Below are the code and all the weights of a small trained network. Each question names an input and a class and asks about switching units off, where a switched-off unit gives its printed mean instead of its output.

import numpy as np


def w(rows, s, z=0):
    codes = np.array(rows[::2]) - 128.0
    scale = np.full(codes.shape[1], s)
    scale[-1] = z or s
    return codes * scale


def norm(h):
    return h / np.sqrt((h * h).mean(-1, keepdims=True) + 1e-5)


def f(y):
    return np.maximum(y, 0)


def log_softmax(a):
    a = a - a.max(-1, keepdims=True)
    return a - np.log(np.exp(a).sum(-1, keepdims=True))


def net(x, mask):
    res = np.array(x, float).reshape(1, 4) / 4 @ E
    u = 0
    for l in range(4):
        y = f(norm(res) @ A[l][:, :-1].T + A[l][:, -1])
        res = res + np.where(mask[u : u + 3], y, B[l][:, -1]) @ B[l][:, :-1]
        u += 3
    return log_softmax(norm(res)[-1] @ U[:, :-1].T + U[:, -1])


A, B = {}, {}
E = w([
[1,69,126,198,145,168,100,202,64,96,130],'x0',
[181,114,68,140,70,117,116,176,78,150,242],'x1',
[159,232,67,208,135,118,41,135,104,130,47],'x2',
[133,123,132,117,125,137,144,192,139,192,92],'x3',
],0.0082)
A[0] = w([
[149,116,125,141,199,64,99,70,116,32,171,34],'0.n1',
[142,126,103,84,86,191,181,217,153,254,36,13],'0.n2',
[171,141,114,123,117,106,134,112,187,149,150,250],'0.n3',
],0.0083,0.0028)
B[0] = w([
[192,85,139,43,254,117,33,192,106,69,151,210],'0.n1',
[158,97,133,84,228,93,43,88,77,28,187,238],'0.n2',
[7,153,87,189,79,46,175,184,216,118,123,255],'0.n3',
],0.0086,0.0049)
A[1] = w([
[199,136,43,112,1,139,115,157,71,150,215,2],'1.n1',
[111,163,206,107,182,150,163,52,136,132,40,8],'1.n2',
[104,97,170,215,67,129,131,147,67,77,149,87],'1.n3',
],0.0067,0.0066)
B[1] = w([
[69,202,108,85,253,225,119,118,148,133,154,244],'1.n1',
[74,207,119,122,250,173,135,199,97,195,243,220],'1.n2',
[90,100,151,153,87,126,109,107,193,129,99,253],'1.n3',
],0.011,0.0024)
A[2] = w([
[197,193,48,177,107,143,50,132,99,124,65,68],'2.n1',
[61,131,148,135,184,165,77,83,187,138,123,254],'2.n2',
[254,88,188,122,144,89,67,187,125,88,135,72],'2.n3',
],0.0078,0.0031)
B[2] = w([
[102,120,251,125,121,168,164,75,66,148,105,192],'2.n1',
[138,159,49,124,46,114,195,202,68,116,183,254],'2.n2',
[154,69,79,174,174,63,138,121,34,110,152,169],'2.n3',
],0.011,0.0099)
A[3] = w([
[45,57,104,175,124,216,78,182,117,53,79,14],'3.n1',
[227,187,94,59,126,50,169,48,150,141,108,5],'3.n2',
[168,2,161,56,99,157,231,105,150,121,178,68],'3.n3',
],0.0078,0.003)
B[3] = w([
[206,139,121,73,136,95,120,92,250,155,126,248],'3.n1',
[154,47,125,89,115,178,93,126,197,160,107,195],'3.n2',
[127,186,154,184,143,159,92,93,67,140,55,254],'3.n3',
],0.015,0.0047)
U = w([
[78,194,73,100,178,185,147,172,136,128,185,162],'0',
[203,92,155,41,236,99,32,94,110,63,133,93],'1',
[172,73,136,92,7,115,150,92,241,191,88,55],'2',
[106,171,222,184,54,204,150,52,39,161,64,4],'3',
[95,74,77,212,27,71,178,159,73,122,128,240],'4',
],0.015,0.0036)

Each question gives the input, the list of numbers given to net, and the class t.
The units are the neurons (one row each of A and B). Each row of codes is followed by its name. A weight is (code - 128) times the scale printed after its matrix; where a second scale follows, it is the last column's (A, B and U).
mask holds one flag per neuron, layer by layer. A switched-off neuron (its flag False) gives its mean, the last column of its row in B, instead of its output. The means were averaged over made-up inputs and are rounded, as every weight is.
A unit's drop is (log p(t) with every unit on - log p(t) with that unit switched off) / (log p(t) with every unit on - log p(t) with every unit switched off).
The circuit of an input: a set's keep is (log p(t) with only the set's units on - log p(t) with every unit switched off) / (log p(t) with every unit on - log p(t) with every unit switched off). Starting from all 12 units, units are removed one at a time, each time the one whose removal leaves the highest keep (on an exact tie, the one counted first), for as long as the keep stays at least 0.8.
units of the circuit, in order: the units of the circuit, biggest drop first
most important unit: the unit with the biggest drop
k most important neurons: the k neurons with the biggest drops, biggest first
top k neurons in layer l: the k neurons of layer l with the biggest drops, biggest first
drop of u: that unit's drop, to one decimal
input [1,1,7,5], class 3: most important unit -> 2.n1
input [1,-1,7,6], class 3: 2 most important neurons -> 2.n1, 0.n1
input [-7,-7,-5,2], class 0: 2 most important neurons -> 1.n2, 3.n1
input [-3,-6,-7,2], class 3: 3 most important neurons -> 3.n3, 1.n1, 3.n1
input [5,-1,3,-4], class 2: units of the circuit, in order -> 3.n1, 0.n2
input [6,-2,-7,7], class 1: units of the circuit, in order -> 0.n2, 3.n1
input [-5,-2,-8,8], class 1: 2 most important neurons -> 0.n2, 2.n1
input [-6,7,-3,-7], class 0: 2 most important neurons -> 1.n1, 0.n2
input [4,-1,7,-6], class 3: 3 most important neurons -> 2.n1, 0.n2, 0.n3
input [-2,3,0,0], class 4: 2 most important neurons -> 0.n3, 3.n1
input [3,8,7,8], class 0: 3 most important neurons -> 1.n1, 0.n1, 3.n3
input [-8,2,8,5], class 2: 2 most important neurons -> 3.n2, 0.n3
input [6,5,-4,-5], class 2: 3 most important neurons -> 3.n1, 1.n3, 0.n2
input [3,-1,4,-6], class 1: most important unit -> 0.n1
input [-8,8,-6,6], class 0: 2 most important neurons -> 1.n1, 3.n1
input [5,0,-2,3], class 2: 2 most important neurons -> 3.n1, 0.n1
input [-4,-3,3,-3], class 2: top 2 neurons in layer 0 -> 0.n3, 0.n2
input [3,1,8,8], class 1: top 2 neurons in layer 0 -> 0.n2, 0.n3
input [7,-4,7,-4], class 2: 2 most important neurons -> 3.n1, 3.n3
input [-7,-8,8,-4], class 0: units of the circuit, in order -> 1.n2
input [8,5,6,8], class 1: 4 most important neurons -> 0.n2, 3.n1, 0.n3, 2.n2
input [6,-3,7,-4], class 3: 4 most important neurons -> 2.n1, 0.n3, 0.n2, 3.n2
input [7,4,-3,2], class 2: drop of 3.n1 -> 0.7
input [3,-2,0,4], class 1: drop of 0.n2 -> 1.4
input [6,8,-7,6], class 0: drop of 2.n1 -> 1.3
input [3,-3,-7,5], class 3: drop of 3.n3 -> 1.6
input [4,6,4,-8], class 1: units of the circuit, in order -> 0.n1
